Facts:
(baflu, φ, a); (bisun, φ, b); (bitrik, φ, c); (bizi, φ, c); (bretor, φ, c); (didrunir, φ, a)
(dodal, φ, a); (dostugok, φ, a); (drasti, φ, c); (drebagruk, φ, a); (drebutrol, φ, c); (drutoskul, φ, a)
(druvaklem, φ, c); (flapuzum, φ, b); (fliske, φ, a); (floskal, φ, c); (flurasuk, φ, a); (fuplapem, φ, b)
(gapa, φ, a); (giflal, φ, a); (grovok, φ, b); (gulele, φ, c); (kamos, φ, a); (keskolek, φ, c)
(klebril, φ, b); (kloflak, φ, a); (klurin, φ, c); (ladras, φ, b); (lebur, φ, c); (lezuk, φ, a)
(likaven, φ, b); (magan, φ, b); (mapla, φ, a); (mibrus, φ, b); (nagris, φ, b); (nakom, φ, b)
(nedrim, φ, c); (noskor, φ, c); (paman, φ, a); (pamom, φ, c); (puza, φ, b); (roflu, φ, a)
(rones, φ, a); (rupleba, φ, b); (skivu, φ, c); (soklal, φ, a); (sono, φ, a); (stefir, φ, a)
(stegek, φ, b); (stinik, φ, b); (todul, φ, c); (treflol, φ, c); (trestul, φ, c); (trevaplol, φ, a)
(triza, φ, b); (trogel, φ, a); (truske, φ, b); (turan, φ, b); (vastal, φ, c); (venin, φ, a)
(vere, φ, b); (vetre, φ, c); (vivi, φ, c); (zeplir, φ, b); (bitrik, Λ, bisun); (bitrik, Λ, baflu)
(bitrik, Λ, flurasuk); (daza, Λ, vastal); (dodal, Λ, lezuk); (drasti, Λ, klepa); (drasti, Λ, flurasuk); (drebagruk, Λ, drebutrol)
(drebagruk, Λ, stefir); (drebagruk, Λ, keskolek); (druskiflur, Λ, rupleba); (druskiflur, Λ, dumus); (druvaklem, Λ, todul); (grovok, Λ, daser)
(grovok, Λ, vivi); (grovok, Λ, triza); (lazok, Λ, bizi); (likaven, Λ, vivi); (likaven, Λ, magan); (mapla, Λ, voklople)
(mapla, Λ, treflol); (mapla, Λ, dumus); (mibrus, Λ, stugifar); (nakom, Λ, skivu); (nakom, Λ, vivi); (nakom, Λ, paman)
(nedrim, Λ, vastal); (noskor, Λ, fliske); (noskor, Λ, kidon); (nugok, Λ, rugre); (nugok, Λ, flapuzum); (nugok, Λ, plistik)
(nugok, Λ, kamos); (nugok, Λ, lebur); (nugok, Λ, didrunir); (pidrol, Λ, lebur); (plamur, Λ, gestir); (plamur, Λ, kozubrar)
(plamur, Λ, baflu); (pleklur, Λ, fliske); (pleklur, Λ, kamos); (puza, Λ, klurin); (puza, Λ, dredol); (roflu, Λ, giflal)
(roflu, Λ, nagris); (rones, Λ, trogel); (rones, Λ, floskal); (rones, Λ, klepa); (skamevir, Λ, treflol); (skamevir, Λ, gulele)
(skogitos, Λ, fliske); (skogitos, Λ, floskal); (skogitos, Λ, fuplapem); (skogitos, Λ, dredol); (skogitos, Λ, nagris); (soklal, Λ, drutoskul)
(sono, Λ, gapa); (sono, Λ, klurin); (stegek, Λ, fliske); (stegek, Λ, bestos); (stegek, Λ, vastal); (stegek, Λ, vere)
(stinik, Λ, bisun); (stinik, Λ, treflol); (stinik, Λ, grafli); (trevaplol, Λ, stugifar); (trevaplol, Λ, floskal); (trobrar, Λ, klurin)
(trobrar, Λ, mebol); (trobrar, Λ, didrunir); (truske, Λ, drutoskul); (truske, Λ, voklople); (tufoste, Λ, todul); (tufoste, Λ, pamom)
(tufoste, Λ, bretor); (tufoste, Λ, venin); (turan, Λ, kidon); (vetre, Λ, todul); (zeplir, Λ, ladras); (zeplir, Λ, dostugok)
(zeplir, Λ, baflu); (zeplir, Λ, treflol)

Known rows:
grovok: [  8  36 -39 -31 -49  39  -9  47  42  25 -19 -30  35  19  45 -12   5  24
 -10  27  21  -5  17 -14 -32 -15  12  -4   6  17 -17 -41  31 -19  -7 -34
  18 -21  31  38  56  16  -5 -55 -44  13  -2  41   8 -22 -44 -29   9]
soklal: [ -4  11 -10 -22  -4  15  -5  23  23  54   9  -8 -25 -10 -14 -28  -8   1
  -4  65 -12 -16 -17  -9  -5   6   2   7  41   6 -23  16  35 -17 -35 -24
  13  -5 -17  39  59  11  -8 -40 -22  15 -17  32   4 -14 -31 -22  21]
stegek: [  5  25 -49 -23 -45  42  12  40  46  27  11 -33  11  31  40 -18   7  38
 -17  28  13 -15  21   1  -3 -35  16 -10  14 -11  -2 -31  43 -13 -10 -51
   9  -3  25  41  45  40 -15 -59 -53  14  18  25   6 -23 -54 -33  28]
noskor: [ 33  18 -48   2 -10  38 -21  43  48  12  21  18  -6  43  -4  -1   4   9
   9  70  -6 -27  24  -8   5  -7  22 -10  32  14   8 -11  15  12  10  -6
  21  27  -5   4  16  49 -25 -43 -62  29  34  38  -4 -12 -46 -33  32]
pleklur: [ -5  22 -38 -16 -18  27   5  34  38  34  26  11 -26  30  18  -6   8  16
   4  49  17 -23  15  -7 -16  -9  -1 -10  26  -1 -26  -1  51 -13 -27 -18
  18  27  -2  28  38  44 -15 -28 -66   7  11  35  15 -12 -45 -21  23]
sono: [-11  13 -26  -2 -10  25 -11  24  11  57  -2  15 -27   4  -4 -15 -14   8
  15  60  -9 -19  -9  -2 -32  -9 -14  14  43   7 -29   9  45 -22 -41 -35
  -3   0 -26  34  54  10 -27 -43 -35  29 -16  23  19  -8 -18 -46  25]
drasti: [ 28   7 -41   3  -1  24 -33  52  48  12  17  13 -12  48   5   2   0 -13
  14  63  -7 -42  19 -15 -13  -2  24 -11  23  17  -5 -21  10   8  20  10
  16  11   2   1  48  34 -22 -42 -45  29  36  40  -7 -19 -29 -30  10]
likaven: [  3  33 -37 -31 -48  37 -15  48  42  25 -17 -28  31  17  47 -11   9  23
 -11  25  19  -8  19  -8 -24 -19   9  -5  10  15 -17 -37  29 -20  -6 -30
  13 -27  34  39  51  21  -3 -55 -47  15   0  40  10 -20 -44 -27   6]
trogel: [-18   1 -14 -21   0   6  -1   9  34  48  22   3 -27  13  -4 -19 -12 -17
   2  58 -10 -36  -8 -10   9 -13  -5  12  35   9 -32 -10  29 -33 -11 -22
   8   2  -7  24  47  10 -29 -32 -26  33 -34  35  18 -21 -27 -39  10]
treflol: [ 39  14 -40  -2   2  30 -67  47  50  23  26  10 -27  29  -1  -6  11  -5
  -6  64  -6 -28  14   7  24   9  13  -7  35  35   9 -14   4  -3  17  17
  13  -2  16  -6  35  47  -6 -42 -38  11  26  31 -13   3 -27 -10  -7]
bisun: [  7  17 -40 -23 -29  33 -29  42  48  38   8 -35  -9  28  50 -16   5  12
 -31  20  12 -23  12  10   6 -21   3  -3  11  11 -11 -45  26 -34   6 -22
   4 -28  48  31  66  34  -7 -52 -29   4   8  18   7 -13 -32 -12 -13]
baflu: [-13   4 -29 -17   5   0 -36  22  31  54  18 -10 -39   0  -1 -28  -6 -12
 -10  60  -7 -38 -13  19   8  -6 -17  12  37  13 -43   0  27 -45  -7 -19
   2 -24  -9  28  52  22 -12 -38 -10  25 -17  30  15  -8 -20 -26  10]
klebril: [ -2  10 -38 -26 -44  37 -19  42  47  40   0 -31   7  21  43 -20  -2  21
 -24  24  13 -16  18  -9  -4 -27   4  -2   7  10  -6 -37  32 -17  -9 -32
  11 -12  38  35  50  29 -15 -60 -45   3   3  25   9 -16 -40 -21 -10]
magan: [  5  31 -34 -33 -45  41 -25  40  45  25  -9 -31  22  17  46 -12   5  19
 -18  20  24  -9  17  -3  -4 -20   2  -1   9  24 -13 -48  25 -30  -1 -27
  12 -24  42  33  40  23  -5 -50 -46  13 -16  35  12 -15 -43 -24  -8]
gulele: [ 37   9 -42   2  -5  28 -60  51  48  21  18  11 -21  30   0  -6   8  -4
  -3  66  -5 -27  15   1  15   3  14  -7  33  33   5 -12   7   4  13  13
  16   0  12  -1  35  45  -9 -45 -44  14  37  33  -8  -4 -31 -16   1]
dumus: [  0  16 -16 -20 -16  24 -30  38  39  42  27   1 -39  11  14 -12  12   8
 -15  49   5 -20   5  -2  18   6  -3  -8  32  25 -13 -10  40 -18 -22   3
  14   4  22  30  51  33  20 -28 -52 -14   7  26   7   0 -33 -13  -4]
drebutrol: [ 35 -19 -39   5  -8  25 -47  52  44  19   5  -3  -6  26   9   5 -14  14
   4  76  -8 -30  19 -25   9  -9  -1 -11  26  43  19 -30  27   5  10  13
  28  24   2   2   2  33 -14 -46 -48  25  29  38   4   3 -35 -11  -3]
fuplapem: [  0  23 -40 -22 -41  50  -1  32  46  33  14 -25  -2  37  45  -6   1  18
 -20  19   9 -17  19  -8  15 -35   5   0  18   7   5 -48  31 -28   2 -32
   4  -4  41  27  46  32 -24 -52 -49  17  -9  17  18 -14 -42 -37 -10]

Rows:
No name comes twice in this set of rows, the named rows included.
[-16   3 -17 -20  -6  10 -12  22  26  56   9  -2 -20  -5  -9 -25 -16  -1
  -2  68  -6 -25  -8   1 -12  -7  -8  11  35  12 -32   8  32 -28 -28 -27
  10  -7 -17  36  39  15 -20 -41 -30  26 -23  37  16 -16 -30 -32  17] | kloflak
[-17  16 -27 -19  -1  17  -3   4  30  48  37   0 -32   6 -11 -23  -8   2
  -8  65  -6 -26  -8  11  27 -18 -14  14  41  10 -29   2  31 -36 -13 -31
   6   8 -16  21  18  27 -32 -34 -35  34 -40  31  22  -7 -40 -31  28] | fliske
[ 32   9 -49   8   1  21 -44  60  44  20  13   9 -15  41   6  -2   6 -10
  11  64 -10 -40  17  -1 -15   4  26 -10  22  16  -9 -16  13   4  17  10
  13  -1   2   2  48  41 -13 -46 -38  28  51  39 -11 -17 -26 -29  16] | bitrik
[ -3  12 -31 -26 -43  39   8  37  49  33   6 -30   8  35  46 -13  -1  15
 -14  21  10 -22  18 -22  -7 -29  18  -4   8   2  -3 -46  32 -18  -3 -30
   8  -5  37  30  66  19 -22 -53 -49  14  -4  23   8 -27 -39 -34  -8] | mibrus
[  4  16 -28 -14 -12  18 -20  50  35  38  18  -2 -34  17  23 -12   9   7
  -4  53   5 -25   7   1 -15   6   8 -13  28   8 -22  -7  49 -15 -20  -5
  15   3  10  35  67  37  20 -29 -49   1  33  32   5 -11 -32 -17  13] | skamevir
[ -5  18 -38 -11 -16  29  -2  45  35  38  15  15 -25  31  19  -5   1  16
  10  38  23 -20  16 -22 -38   2  -8  -7  23  -5 -38   8  45  -4 -38 -16
  24  25 -10  28  46  41 -20 -32 -65   1  18  35   9 -10 -40 -11  24] | nugok
[  5  24 -42  -8 -41  57  -5  40  34  34  -5 -16   2  37  46  -7  -2  30
  -8  18   8  -9  15 -11 -24 -28   4   0  19   0   0 -37  42 -18 -12 -41
  -1  -2  30  33  60  26 -22 -61 -52  11   2  12  14 -13 -37 -40  -4] | puza
[  3  21 -49 -25 -46  44  -1  30  53  32  19 -32   1  23  40 -18   7  31
 -30  28  13 -16  20  10  19 -36   8  -3  12   4  -4 -37  34 -21   6 -40
   8  -1  36  35  29  46 -19 -57 -53   8   3  22  14 -11 -53 -24  11] | vere
[  8  15 -29 -26 -43  41 -18  42  41  42   5 -35  -7  19  39 -23   7  19
 -36  21   9  -7   9 -11  13 -19   7  -2  15  12   8 -30  31 -17 -10 -22
   8 -16  47  31  61  29  -3 -59 -41  -6   0  17   1  -8 -37 -10 -17] | rupleba
[ -6  29 -22 -26 -26  25 -33  39  42  28  10   7  -5   9  19  -3   8   8
   3  52  18 -20  15   3  -6   0  -7  -7  18  36 -28 -23  33 -28 -18  -6
  20  -4  11  23  27  28  14 -25 -64  10  -5  45  21  -8 -39 -30   8] | daser
[-34  -1 -29 -17 -27  31 -20  55  46  50  -2   8 -26  10  26 -12 -19   2
   6  47   3 -17  25  -8 -16   7  20  -7  24  11 -11  17  49   0 -37 -14
  11  10   6  41  59  47   6 -24 -70  16  18  45  20 -22 -40 -34  19] | tufoste
[  6  20 -19 -16 -17  24 -13  47  34  38  14  -1 -31  13  18 -12  13  12
  -6  54   6 -20   9 -13  -3   8   8 -13  31   8 -13  -1  48 -10 -34  -3
  16   9  11  37  66  30  14 -28 -56  -6  19  33   6 -12 -37 -21   9] | druskiflur

Now the same objects, written a new way:
Known rows:
skamevir: [  7  -2 -14 -23  10  -3   7   9  -1   8  -1   3 -29  -5]
druvaklem: [ 21  29  17 -11   3 -30  23   3  31 -24  48   4  12 -18]
fuplapem: [  7 -28  12  20 -16   3   1  -6   3   7 -42  -1   2 -22]
skogitos: [ 19  -8 -21 -16  -9   0  -7   3  13   3   5   0   3  25]
drebutrol: [ -7   9  23 -15   8 -33   2   8  15   3  15   4  22   3]
baflu: [-16  16  -1   3  11  37 -12   6 -32  -6   5  -6 -11   1]
didrunir: [-19  15  -8  14   1  29 -14  -2 -31  -9  12  -9   1  11]
gestir: [  1   2   1  -9  -1 -13 -11 -11  -7   7  -9  -9 -12   4]
bretor: [ -4  13  26 -14   7 -33   3   5  16  -1  17   3  21  -2]
stefir: [-15  18  -2  11   5  33 -16  -4 -28  -9   7  -8  -2   7]
klebril: [  5 -27  11  21 -14   2   4  -7   1   7 -40  -1  -2 -25]
bizi: [ -7   9  22 -15   8 -32   3   9  16   3  16   4  23   3]
lazok: [  9  -1 -17 -11  -2  -9   2  -3   4   3   6  -2 -13   8]
grafli: [  0   1   2 -11   1 -12 -10  -8  -8   8 -11  -8 -15   2]
stinik: [ 11 -30  -3   5  -2  13  22  16   6   9 -34  10 -22 -36]
pleklur: [ 23  -6 -15 -18  -2   4  -9  -3  21   1   0   3  -2  25]
stugifar: [  4  -3  -6 -11  -9 -12 -14  -3  -8   6  -4 -11  -2  10]
ladras: [  4 -27  13  18 -11   2   4  -4  -1   9 -44  -1  -6 -28]

Rows:
No name comes twice in this set of rows, the named rows included.
[ 21   1  11 -32   9  -8   1  23  46  -2  21  19  33  25] | noskor
[  2   2   2  -7   0 -12 -13 -19  -1   6 -12  -6  -9  10] | bestos
[ 16  -3   5 -21  -3   1 -22  -5   5   6 -14  -6  -1  16] | kidon
[ -2   4  18 -20   1 -27  -2  18  16   3  18   3  32  10] | floskal
[ 15  33  34  -7   2 -36  11  -7  22 -23  36  -3  14 -25] | todul
[  3 -27  12  15  -9   4   6   1  -2   9 -44   1  -9 -32] | bisun
[ -5  13 -20   6   4  40  -5   9 -18 -13  22   0   0  15] | roflu
[-10  15  -2   8   4  37 -20  -2 -24  -9   7  -6   3  14] | kamos
[-10  10  22   4  27 -34   9 -38  47   3   6  24  17  26] | vastal
[ -7   9  25 -19  12 -30   4  13  14   5  13   6  17  -2] | gulele
[ -9  15 -22   6   9  38   1  11 -20 -11  23   1 -10   8] | soklal

